In the rows, 128 means zero.
Here are made-up elements, facts about them, and rows of numbers that follow some of those facts. Name the element behind each unnamed row.

Some facts about the elements:
fuska	Λ	grostibrom; fuska	Λ	gezik; fuska	Λ	puranem; fuska	Λ	kogi; kistusom	Λ	lodrok
kistusom	Λ	klastan; kigrur	Λ	lepur; kigrur	Λ	saskim; kigrur	Λ	diba; kigrur	Λ	plinik
klefa	Λ	fero; klefa	Λ	kibu; daplun	Λ	nuklu; daplun	Λ	fezin; daplun	Λ	vaste
daplun	Λ	zibraflo; daplun	Λ	zaklom; daplun	Λ	tekes; mitru	Λ	zuskupel; mitru	Λ	fleben
mitru	Λ	zarufal; drufe	Λ	flitror; drufe	Λ	visis; tistok	Λ	vaste; tistok	Λ	ludokem
tistok	Λ	skisas; plune	Λ	trusa; drivik	Λ	plimi; drivik	Λ	zolon; loton	Λ	benes
loton	Λ	lodrok; loton	Λ	puranem; semas	Λ	stulum; semas	Λ	zolon; pivin	Λ	puranem
pivin	Λ	trusa; pivin	Λ	stusegis; disku	Λ	letupli; brefle	Λ	greflu; brefle	Λ	rekle
brefle	Λ	tinam; sekis	Λ	brugras; sekis	Λ	stostutrur; sekis	Λ	kiner; sekis	Λ	fikelak
sekis	Λ	trusa; tanur	Λ	notri; tanur	Λ	klepu; lubatri	Λ	fladro; lubatri	Λ	dralel
lubatri	Λ	kezuka; lubatri	Λ	kobrar; gerul	Λ	gidri; gerul	Λ	kluskel; gerul	Λ	stiror
gerul	Λ	brobo; flunuba	Λ	brugras; flunuba	Λ	plinik; flunuba	Λ	stefun; skisol	Λ	fezin
skisol	Λ	plesupel; skisol	Λ	viso; skisol	Λ	diflon; skisol	Λ	draba; dromi	Λ	lepur
dromi	Λ	grufo; dromi	Λ	kiner; dromi	Λ	plesupel; riskun	Λ	zaklom; riskun	Λ	trusa
giflum	Λ	kiner; gristom	Λ	zaplelo; gristom	Λ	plesupel; kupam	Λ	sodun; kupam	Λ	zugu
kupam	Λ	liberem; dagu	Ω	a; visis	Ω	a; grostibrom	Ω	a; fene	Ω	a
sedrol	Ω	a; driskadrel	Ω	b; fuska	Ω	a; plimi	Ω	a; fero	Ω	b
kistusom	Ω	a; fistor	Ω	a; kigrur	Ω	b; ludokem	Ω	b; zugu	Ω	a
stiror	Ω	a; dralel	Ω	a; kezuka	Ω	a; klefa	Ω	b; grikine	Ω	a
daplun	Ω	a; skuzuk	Ω	b; diflon	Ω	b; kiner	Ω	a; mitru	Ω	a
fleben	Ω	a; trusa	Ω	a; stulum	Ω	a; drufe	Ω	b; vaste	Ω	b
stostutrur	Ω	a; liko	Ω	a; dofla	Ω	a; tistok	Ω	a; peragos	Ω	a
gripogum	Ω	a; plune	Ω	a; lodrok	Ω	a; tiske	Ω	a; fikelak	Ω	b
benes	Ω	a; klastan	Ω	a; vego	Ω	a; kluskel	Ω	a; klubo	Ω	a
kluflur	Ω	a; makis	Ω	a; drivik	Ω	a; planem	Ω	a; brobo	Ω	a
lepur	Ω	a; fovim	Ω	a; loton	Ω	a; plase	Ω	a; flitror	Ω	a
zarufal	Ω	b; greflu	Ω	a; stefun	Ω	a; nuklu	Ω	b; stamis	Ω	a
plesupel	Ω	b; plinik	Ω	a; tekes	Ω	a; ruklel	Ω	a; gidri	Ω	b
semas	Ω	a; klepu	Ω	a; tretos	Ω	a; kleklin	Ω	a; pivin	Ω	a
sorol	Ω	b; tinam	Ω	a; disku	Ω	b; grapudrin	Ω	a; drogrim	Ω	a
fezin	Ω	a; grofi	Ω	a; brefle	Ω	a; zaklom	Ω	b; dragidri	Ω	a
kibu	Ω	a; sekis	Ω	b; fladro	Ω	b; brugras	Ω	a; saskim	Ω	a
grufo	Ω	a; totro	Ω	a; notri	Ω	a; ganis	Ω	a; sadrel	Ω	b
tanur	Ω	b; lubatri	Ω	a; leflopi	Ω	b; gerul	Ω	b; fliskom	Ω	a
puranem	Ω	b; nerum	Ω	a; flunuba	Ω	a; sodun	Ω	b; draba	Ω	b
kuzam	Ω	b; kobrar	Ω	a; gristotim	Ω	a; skisol	Ω	a; bulan	Ω	a
dromi	Ω	a; kogi	Ω	a; drotesku	Ω	b; trigel	Ω	b; riskun	Ω	a
vudri	Ω	b; nebrik	Ω	a; keniflan	Ω	b; diba	Ω	a; skisas	Ω	a
giflum	Ω	a; liberem	Ω	b; zolon	Ω	a; breto	Ω	a; gratren	Ω	b
letupli	Ω	b; luzeras	Ω	a; flizo	Ω	a; zaplelo	Ω	a; drube	Ω	a
grari	Ω	b; stuplu	Ω	a; viso	Ω	a; rekle	Ω	b; flegur	Ω	b
gezik	Ω	a; zibraflo	Ω	b; nubi	Ω	b; gristom	Ω	a; kupam	Ω	b
stusegis	Ω	b; zuskupel	Ω	b; dagu	δ	drotesku; grostibrom	δ	liberem; fene	δ	mitru
driskadrel	δ	stamis; fuska	δ	kleklin; plimi	δ	kluflur; fero	δ	viso; zugu	δ	kluskel
dralel	δ	skuzuk; klefa	δ	fovim; grikine	δ	grufo; kiner	δ	zolon; mitru	δ	plase
fleben	δ	brobo; trusa	δ	brefle; drufe	δ	gripogum; vaste	δ	daplun; dofla	δ	kogi
gripogum	δ	drube; plune	δ	plinik; tiske	δ	diba; fikelak	δ	gerul; benes	δ	zaplelo
kluskel	δ	flunuba; makis	δ	drogrim; planem	δ	trusa; brobo	δ	fliskom; fovim	δ	leflopi
loton	δ	kuzam; zarufal	δ	nerum; stefun	δ	kobrar; nuklu	δ	vudri; stamis	δ	tanur
plinik	δ	luzeras; tekes	δ	kibu; ruklel	δ	fleben; gidri	δ	vaste; semas	δ	brugras
klepu	δ	grari; tretos	δ	riskun; kleklin	δ	drivik; pivin	δ	fene; disku	δ	bulan
grapudrin	δ	kezuka; grofi	δ	dagu; brefle	δ	kistusom; dragidri	δ	gristom; kibu	δ	flitror
fladro	δ	nebrik; brugras	δ	ruklel; grufo	δ	vego; totro	δ	breto; notri	δ	plimi
ganis	δ	disku; sadrel	δ	rekle; tanur	δ	klefa; lubatri	δ	giflum; leflopi	δ	grofi
puranem	δ	makis; nerum	δ	peragos; flunuba	δ	gidri; sodun	δ	totro; kuzam	δ	draba
kobrar	δ	grikine; gristotim	δ	fikelak; bulan	δ	fero; kogi	δ	tekes; drotesku	δ	gratren
trigel	δ	dralel; vudri	δ	ganis; nebrik	δ	sorol; skisas	δ	sodun; giflum	δ	notri
liberem	δ	tinam; zolon	δ	fladro; breto	δ	grapudrin; gratren	δ	fistor; flizo	δ	klubo
zaplelo	δ	skisas; drube	δ	liko; grari	δ	planem; stuplu	δ	fuska; rekle	δ	gristotim
flegur	δ	zarufal; zibraflo	δ	loton; nubi	δ	tiske; gristom	δ	benes

Some elements and their rows:
[ 53 133 116 174 186 157 117 144 139 163  90 112 132 113 168  80 208 113
 112 144 108 125 158  97  92 107  85]: tistok
[105 123 110 122 164 112 135 150 135 127 115 129 140 128 114 142 135 144
 129 122 143 122 121 116 153 124 130]: drube
[103 123 109 122 162 113 136 151 134 128 114 130 141 128 111 143 137 143
 131 122 143 121 121 117 153 123 130]: gristotim
[200 159 134 117  67 128  93  98 101 163 121 125 121 169 138 160  83 125
 160  96 134 130 126 148 101 138 144]: rekle
[115 113 104 100 157 124 113 163 109 118 112 144 152 140 106 162 124 157
 117 137 150 105 116 130 155 127 148]: zugu
[207 169 120  88  73 107 120  99  71 161 174  76 114 144 193 154  60 141
 120  84 101 128 141 170 118 122  98]: sodun
[ 64 107 140 160 129 153 157 158 142  80 134 133 143  85 109  97 165  92
  93 171  89 146 143 136 101 124 132]: plune
[164 181 138 164  65 107  86 108 104 180 115 112  95 154 130 157  77 106
 150 105 135 149 139 122  87 139 165]: vudri
[158 150 166 158  60 171  21 112  83 175 106 126  74 139 185 112 126  82
  97 168 113 100 162 109  30 121 156]: nuklu
[ 80 115 126 182 152 135 191 181 175  93 110 117 147  61  74 142 150  70
 110 116  66 163 142 148  88 132 110]: loton
[112 122 116 118 166 104 145 144 153 131 118 126 128 122 117 137 139 139
 137 110 145 120 118 105 155 119 120]: drogrim
[165 124 149 152 204 129 168 116 185 164 118 123 133 112  90  86 116 183
  99 149 171 116  98 136 162 182  84]: fistor
[180 170 131 143  71 129 107  93 106 168 123 115 123 163 143 146  92 118
 163  96 123 151 135 150  95 142 133]: keniflan
[125 110 112 101 164 115 125 150 129 124 119 137 134 126 114 154 124 153
 123 124 150 104 115 118 160 125 132]: visis
[154 186 125 163  68 122 115  99 114 178 105 110 135 170 133 144 107 108
 180  88 123 167 139 142  85 135 140]: disku
[122  73  84 153 201 145 123  73  96 116 141 160  84 111  93 140 153 144
 139 113 124 151 124 126 193 171  94]: stamis
[ 95 101 155  99 101 115 150 120 138  62 180 156 125 126 122  79 134 140
 113 185 154 127 113 109 176 115 168]: saskim
[ 90 115 160  94 153 140 133 123 120  71 201 103 116  99 232  95 125 163
  92 171 125  99 141 128 163  79 116]: zaplelo
[138  77 142 119 139 142 151 185 162  71 120 146 130  64  76 165 127  85
  93 130  89 106 122 141 101 127 131]: kogi
[ 96 123 103 125 162 123 129 153 115 125 114 132 150 130 109 146 133 151
 117 133 138 125 124 133 151 131 135]: tretos

Rows to name:
No name comes twice in this set of rows, the named rows included.
[ 52 143  96 136 194  74 125 143  97 162  66  93 171  87 101 104 138 137
 175 144 123 199  96 175 146 111 137]  lubatri
[105  85 166  91  92 128 142 138 147  46 171 166 126 110 111  90 135 116
 102 189 138 115 113 113 151 114 173]  brugras
[113 130  83  82 157  82 168 156  96 133 165  82 135 106 155 126 121 153
  78 109 106 118 135 132 169 113  78]  totro
[202 148 146  83  89  89  61  88  79 179  86 108 119 117 137 129  72 116
 199 123 129 163  87 187 101 116 156]  fladro
[179 144 176 120  46 157  73  72 122 153 140 133  87 158 202  72 140  96
 147 145 130 111 143 106  71 111 131]  draba
[140 193 113 176  77 131 120  96  91 182 111 102 147 172 135 143 103 121
 166  97 112 182 147 164  88 147 133]  drufe
[141  77 141 119 143 142 151 181 161  72 125 143 124  61  79 164 125  88
  90 130  87 107 123 143 106 130 126]  gezik
[ 33 150 159 158 173 145 161 113 135  80 194  78 133  98 244  81 140 159
 118 162 112 147 156 137 153  76 109]  gristom
[101  93 164  88  97 125 136 120 136  58 181 161 120 125 133  71 139 137
 106 195 154 113 113 104 170 110 169]  lepur
[104 117 107 108 156 124 142 154 143 120 104 141 164 141 110 141 155 139
 149 116 143 120 117 122 146 117 128]  bulan
[194 133 166 118  68 184  37 100 105 169 103 134  89 148 202 105 147  88
 126 142 113  84 148 115  37 113 120]  vaste
[189 142 154 128  81 179  51  96 100 178 106 124  98 149 197 109 141 100
 129 132 109  98 151 127  46 121 110]  ludokem
[ 38 138 131 189 174 149 135 137 170 158  94 109 121 105 173  54 226  88
 127 142 105 137 159  75  81  95  84]  daplun
[185 133 185 101  23 160  71  69 100 123 165 147  94 161 189  74 119 110
 131 172 134 111 135 124  88 119 158]  plesupel
[103 193 160 189  18 120 163  57 121 127 172 112 132 164 149  54 120  98
 170 145 114 217 147 143 102 134 155]  kigrur

The same elements again, as new rows of numbers:
Some elements and their rows:
[127 116 148  89 150 123  84 157 139 144 129 105 114 151 112 127 110 130
 123 127 119 145 156 111 157 127 138 143 155 121 140 135 146  94 147  73
  79  99 121  81 144 111 130]: kigrur
[129 134 121 145 124 133 150 114 123 123 123 131 128 122 139 127 139 128
 128 128 126 129 119 134 123 120 120 125 126 133 120 125 130 135 124 142
 137 141 122 151 123 130 126]: notri
[131 128 121 142 124 131 151 115 123 119 126 133 128 122 138 127 139 129
 127 127 127 131 121 132 120 117 120 122 127 132 122 125 128 136 123 147
 143 143 126 149 124 132 128]: drube
[132 127 121 143 124 131 151 115 123 119 126 132 127 121 138 127 139 129
 127 127 127 131 120 132 121 117 121 122 127 132 122 124 128 137 123 147
 142 144 127 149 124 131 128]: gripogum
[116 124 143 106 131 126  77 155 142 154 128 109 122 142 106 129 103 127
 132 130 128 116 139 121 158 157 147 149 145 119 134 141 136 109 143  63
  80  91 127  79 129 108 122]: drufe
[137 122 141  95 144 121  83 145 132 157 137 119 132 123 123 127 108 134
 132 134 135  98 140 169 134 147 138 136 128 117 146 127  88 121 135 112
 118 113 141  90 141 129 122]: rekle
[129 137 121 143 124 131 151 114 123 122 125 133 129 121 137 127 139 128
 127 128 126 129 120 131 122 120 120 125 125 133 122 125 131 136 123 141
 137 140 125 150 124 131 127]: greflu
[131 103 118 146 128 136 128 120 126 114 123 129 121 117 146 127 133 132
 129 123 130 129 114 142 118 114 119 117 126 136 117 125 126 132 130 145
 135 147 116 155 123 128 130]: bulan
[139 125 141  88 147 119  82 146 128 156 137 117 135 128 125 129 106 132
 133 135 136 104 146 168 127 142 135 139 113 116 148 127  85 116 134 123
 124 113 129  93 144 135 123]: sorol
[132 128 121 143 124 132 151 115 122 120 125 130 128 122 140 127 138 129
 127 127 127 131 121 134 120 116 120 124 125 133 122 124 128 136 124 150
 143 144 125 149 124 132 127]: nebrik
[115 146 106 170  94 139 118 131 132  93 108 133 125 159 101 145 145 107
 152 137 132 126 123  92 145 151 137 167  87 151 117 146 146 121 137 107
 100  99  88 132  91 110 126]: daplun
[139 120 137 104 135 122  78 148 134 148 138 130 132 123 113 130 114 135
 137 135 139  88 136 171 138 158 143 137 128 124 148 126  79 128 135 108
 119 107 157  83 134 123 122]: zibraflo
[135 104 110 151 132 141 103 130 127 100 119 138 113 121 145 130 139 124
 134 124 135 125 114 154 116 118 116 122 107 144 119 124 118 122 135 141
 124 139 106 160 122 129 133]: viso
[118 134 142  97 137 125  75 155 138 154 125 103 126 149 112 131 100 121
 135 133 128 122 147 124 150 151 142 158 120 117 136 143 132  98 143  76
  82  91 100  86 133 117 122]: gerul
[157  61 131 120 149 124 161 127 121  77 136 132  98 140 133 126 155 146
 107 116 113 190 148  96 130  55 115  96 186 143 132 115 150 119 140 165
 145 165 156 131 145 119 151]: kiner
[161 124 134 103 154 126  69 169 125 119 132 147 101 145 106 132 152 118
 133 132 136 108 148 174 150 142 134 150 128 136 164 117  81 105 145 106
 100 100 164  78 141 117 129]: plesupel
[132 103 145  91 137 116  80 153 130 154 142 121 134 123 118 128  96 131
 131 127 140 104 136 152 123 153 145 128 124 107 145 131  94 124 130 130
 138 117 146  84 140 135 126]: stusegis
[131 115 124 142 126 131 156 112 125 121 128 129 125 118 140 125 137 137
 123 124 123 137 121 127 126 108 121 114 149 133 119 123 135 139 126 142
 141 150 136 146 126 126 130]: stefun
[130 142 121 140 126 131 149 114 122 122 123 130 131 126 140 128 138 126
 129 129 127 132 124 132 119 117 118 128 114 132 122 125 129 131 123 147
 138 139 114 154 125 135 127]: tinam
[138 116 142  96 142 120  84 147 133 154 140 124 131 120 120 126 110 138
 130 131 135  98 137 166 135 147 140 130 138 118 147 125  87 125 134 112
 121 114 156  86 141 127 123]: nubi

Which element is each row?
No name comes twice in this set of rows, the named rows included.
[130 144 110 167 114 141 125 145 125  83 108 148  95 160 104 137 173 101
 137 127 126 142 123 100 157 137 128 158 122 153 126 132 159 111 141  96
  88 104 120 128 105 103 131]  skisol
[116 132 142 101 134 124  77 156 141 154 127 107 126 145 108 130 102 123
 133 131 128 120 142 121 154 155 144 152 132 118 136 141 135 104 142  69
  82  90 116  83 132 113 123]  kupam
[105 166 125 136 124 132 170  66 145 159 122  92 172 113 153 125 106 167
 129 150 110 132 141 119 130  90 113 118 136 145 102 133 141 143 127  98
 108 135  79 174 125 126 120]  zolon
[144  96 124 136 142 135 144 147 124  67 119 134  80 171 113 131 171 118
 114 116 111 199 149  69 155  77 118 131 169 151 130 125 186  94 149 114
  96 130 125 126 130 102 148]  dromi
[127 125 124 143 124 132 153 121 119 127 125 129 121 118 144 123 134 121
 123 120 127 131 111 132 119 126 121 122 131 122 118 126 139 135 120 149
 146 148 127 148 125 133 124]  kogi
[ 91 123 137 148 113 138 152 156 115 152 113 110  93 131 142 114 112  81
 110  90 122 158  82  75 131 165 132 138 145  82  97 145 229 110 114 116
 122 140 100 138 119 126 117]  loton
[146 132 143 104 128 117 114 136 122 161 138 116 135 131 110 131 121 133
 138 139 132  89 144 163 148 155 147 154 134 116 152 128  74 133 132 128
 132 114 159  69 130 121 112]  nuklu
[118 151 123 138 125 131 160  90 134 139 124 113 151 117 144 126 124 148
 128 139 118 132 132 125 124 105 117 119 130 139 113 128 134 140 124 124
 126 138 104 162 125 131 125]  stulum
[137 132 138 100 139 122  78 147 134 152 136 128 134 125 117 130 113 132
 137 137 138  91 140 171 135 155 140 141 118 122 149 127  81 123 134 107
 114 103 143  89 137 128 121]  ludokem
[ 98  31 123 146  73 120 122 140 144  70 136 118 139 154  84 146  87 133
 141 119 136 170 126   5 121 131 164 114 130 129 106 161 178 138 134 155
 163 130 117 103  96 115 151]  plune

